Below is a small trained network, with its code and all its weights. Each question gives an input and a target symbol and asks what happens when units are switched off, that is, made to give their printed mean instead of their output.

import numpy as np


def w(rows, s, z=0):
    codes = np.array(rows[::2]) - 128.0
    scale = np.full(codes.shape[1], s)
    scale[-1] = z or s
    return codes * scale


def f(y):
    return y / 2 * (1 + np.tanh(0.7978845608 * (y + 0.044715 * y**3)))


def softmax(a):
    e = np.exp(a - a.max(-1, keepdims=True))
    return e / e.sum(-1, keepdims=True)


def log_softmax(a):
    a = a - a.max(-1, keepdims=True)
    return a - np.log(np.exp(a).sum(-1, keepdims=True))


def net(x, mask):
    ids = ['ΔΠΦΨαβγζηλμστ'.index(c) for c in x.split()]
    T = len(ids)
    res = E[ids] + P[:T]
    r = res
    for j in range(2):
        rows = slice(3 * j, 3 * j + 3)
        q, k, v = (r @ M[0][rows].T for M in (Q, K, V))
        z = softmax(np.where(np.tri(T) > 0, q @ k.T / 3**0.5, -1e9)) @ v
        o = O[0][rows]
        res = res + np.where(mask[j], z, o[:, -1]) @ o[:, :-1]
    y = f(res @ A[0][:, :-1].T + A[0][:, -1])
    res = res + np.where(mask[2:26], y, B[0][:, -1]) @ B[0][:, :-1]
    return log_softmax(res[-1] @ U[:, :-1].T + U[:, -1])


Q, K, V, O, A, B = {}, {}, {}, {}, {}, {}
E = w([
[74,97,149],'Δ',
[122,137,137],'Π',
[124,107,134],'Φ',
[108,147,147],'Ψ',
[89,129,125],'α',
[179,132,149],'β',
[85,228,119],'γ',
[164,137,86],'ζ',
[125,65,50],'η',
[213,127,94],'λ',
[199,189,138],'μ',
[254,179,42],'σ',
[228,42,84],'τ',
],0.018)
P = w([
[193,69,221],'0',
[177,121,187],'1',
[188,148,160],'2',
[117,120,146],'3',
[154,151,101],'4',
[146,164,63],'5',
[153,167,47],'6',
[143,180,17],'7',
[146,174,12],'8',
[146,177,2],'9',
[181,127,81],'10',
[166,176,13],'11',
[177,159,31],'12',
],0.0076)
Q[0] = w([
[7,155,85],'h0',
[151,186,176],'h0',
[107,199,179],'h0',
[138,155,192],'h1',
[93,167,132],'h1',
[118,84,74],'h1',
],0.015)
K[0] = w([
[99,216,1],'h0',
[144,173,185],'h0',
[173,202,202],'h0',
[135,162,148],'h1',
[70,92,106],'h1',
[71,77,100],'h1',
],0.0087)
V[0] = w([
[76,184,124],'h0',
[103,65,108],'h0',
[63,125,82],'h0',
[6,114,90],'h1',
[174,227,132],'h1',
[147,87,127],'h1',
],0.011)
O[0] = w([
[203,165,235,213],'h0',
[206,85,71,5],'h0',
[117,32,179,104],'h0',
[147,86,203,20],'h1',
[140,255,129,244],'h1',
[191,100,26,105],'h1',
],0.0082,0.002)
A[0] = w([
[116,102,154,35],'n0',
[132,192,104,68],'n1',
[144,146,172,177],'n2',
[114,137,180,102],'n3',
[131,200,75,82],'n4',
[27,130,132,109],'n5',
[149,129,191,113],'n6',
[150,128,194,25],'n7',
[137,109,185,11],'n8',
[160,165,135,16],'n9',
[198,110,90,14],'n10',
[120,120,108,18],'n11',
[94,176,212,62],'n12',
[45,130,113,100],'n13',
[111,154,181,32],'n14',
[219,107,118,1],'n15',
[40,190,143,86],'n16',
[146,174,2,204],'n17',
[158,116,158,194],'n18',
[83,109,125,107],'n19',
[37,102,151,128],'n20',
[121,162,138,47],'n21',
[121,158,88,83],'n22',
[131,159,127,17],'n23',
],0.012,0.0062)
B[0] = w([
[251,75,149,122],'n0',
[120,31,126,183],'n1',
[85,125,177,162],'n2',
[31,161,128,144],'n3',
[189,109,177,202],'n4',
[239,205,123,149],'n5',
[52,73,143,140],'n6',
[65,97,122,128],'n7',
[78,134,159,123],'n8',
[254,160,6,140],'n9',
[84,199,88,144],'n10',
[237,212,90,117],'n11',
[54,102,109,180],'n12',
[251,228,36,136],'n13',
[74,118,95,143],'n14',
[90,243,122,136],'n15',
[158,135,109,187],'n16',
[83,141,153,248],'n17',
[68,134,96,143],'n18',
[247,120,45,130],'n19',
[241,120,123,153],'n20',
[240,118,147,139],'n21',
[173,169,111,149],'n22',
[124,52,114,130],'n23',
],0.0073,0.013)
U = w([
[126,46,151,175],'Δ',
[122,146,171,32],'Π',
[58,75,65,107],'Φ',
[91,130,165,61],'Ψ',
[111,88,155,218],'α',
[95,141,127,166],'β',
[63,160,254,176],'γ',
[79,138,130,93],'ζ',
[72,114,108,26],'η',
[79,169,117,161],'λ',
[145,188,222,216],'μ',
[110,209,118,1],'σ',
[59,154,65,70],'τ',
],0.0097,0.0052)

Each question gives the input, a string of symbols that net reads in full, and the target symbol t.
The units are the heads (3 rows each of Q, K, V and O) and the neurons (one row each of A and B). Each row of codes is followed by its name. A weight is (code - 128) times the scale printed after its matrix; where a second scale follows, it is the last column's (O, A, B and U).
mask holds one flag per unit, heads first, then neurons. A switched-off unit (its flag False) gives its mean, the last column of its rows in O or B, instead of its output. The means were averaged over made-up inputs and are rounded, as every weight is.
A unit's drop is (log p(t) with every unit on - log p(t) with that unit switched off) / (log p(t) with every unit on - log p(t) with every unit switched off).
The circuit of an input: a set's keep is (log p(t) with only the set's units on - log p(t) with every unit switched off) / (log p(t) with every unit on - log p(t) with every unit switched off). Starting from the 12 units with the biggest drops (on a tie, the unit counted first), units are removed one at a time, each time the one whose removal leaves the highest keep (on an exact tie, the one counted first), for as long as the keep stays at least 0.8.
units of the circuit, in order: the units of the circuit, biggest drop first
top k neurons: the k neurons with the biggest drops, biggest first
heads that matter: for each layer, one digit per head in row order, 1 if its drop is at least 0.15 and else 0, layers parted by /
drop of u: that unit's drop, to one decimal
input ζ μ σ Δ, target σ: heads that matter : 10
input Δ β λ α β β Δ γ μ β σ, target σ: units of the circuit, in order : (n15; h1)
input γ Δ Δ γ γ γ, target γ: heads that matter : 11
input Δ ζ Δ λ Δ Φ Ψ γ Δ, target γ: units of the circuit, in order : (h0)
input γ ζ γ μ γ γ γ α, target γ: units of the circuit, in order : (h0; h1)
input Δ λ Δ Π β β α τ, target τ: units of the circuit, in order : (n10; h0; n15)
input μ σ Δ, target σ: units of the circuit, in order : (h0; n13; h1)
input γ μ γ σ Φ Δ μ μ Δ τ μ Φ γ, target μ: units of the circuit, in order : (n4; h1)
input μ Π μ Δ, target μ: heads that matter : 00
input γ Δ γ Ψ α, target γ: heads that matter : 11
input Δ σ γ μ ζ α, target μ: heads that matter : 10
input Δ Δ μ γ γ α μ Δ σ Δ Δ λ τ, target τ: top 3 neurons : (n10; n15; n4)
input Δ Δ η, target Φ: top 2 neurons : (n4; n5)
input Δ μ μ Δ, target μ: drop of n5 : 0.5
input σ Δ γ γ β Δ β α γ α σ, target σ: drop of h0 : 0.2
input Ψ λ Δ Δ Δ λ Δ γ β γ, target γ: drop of h0 : 0.9
input β Φ μ η, target Φ: drop of n9 : 0.0
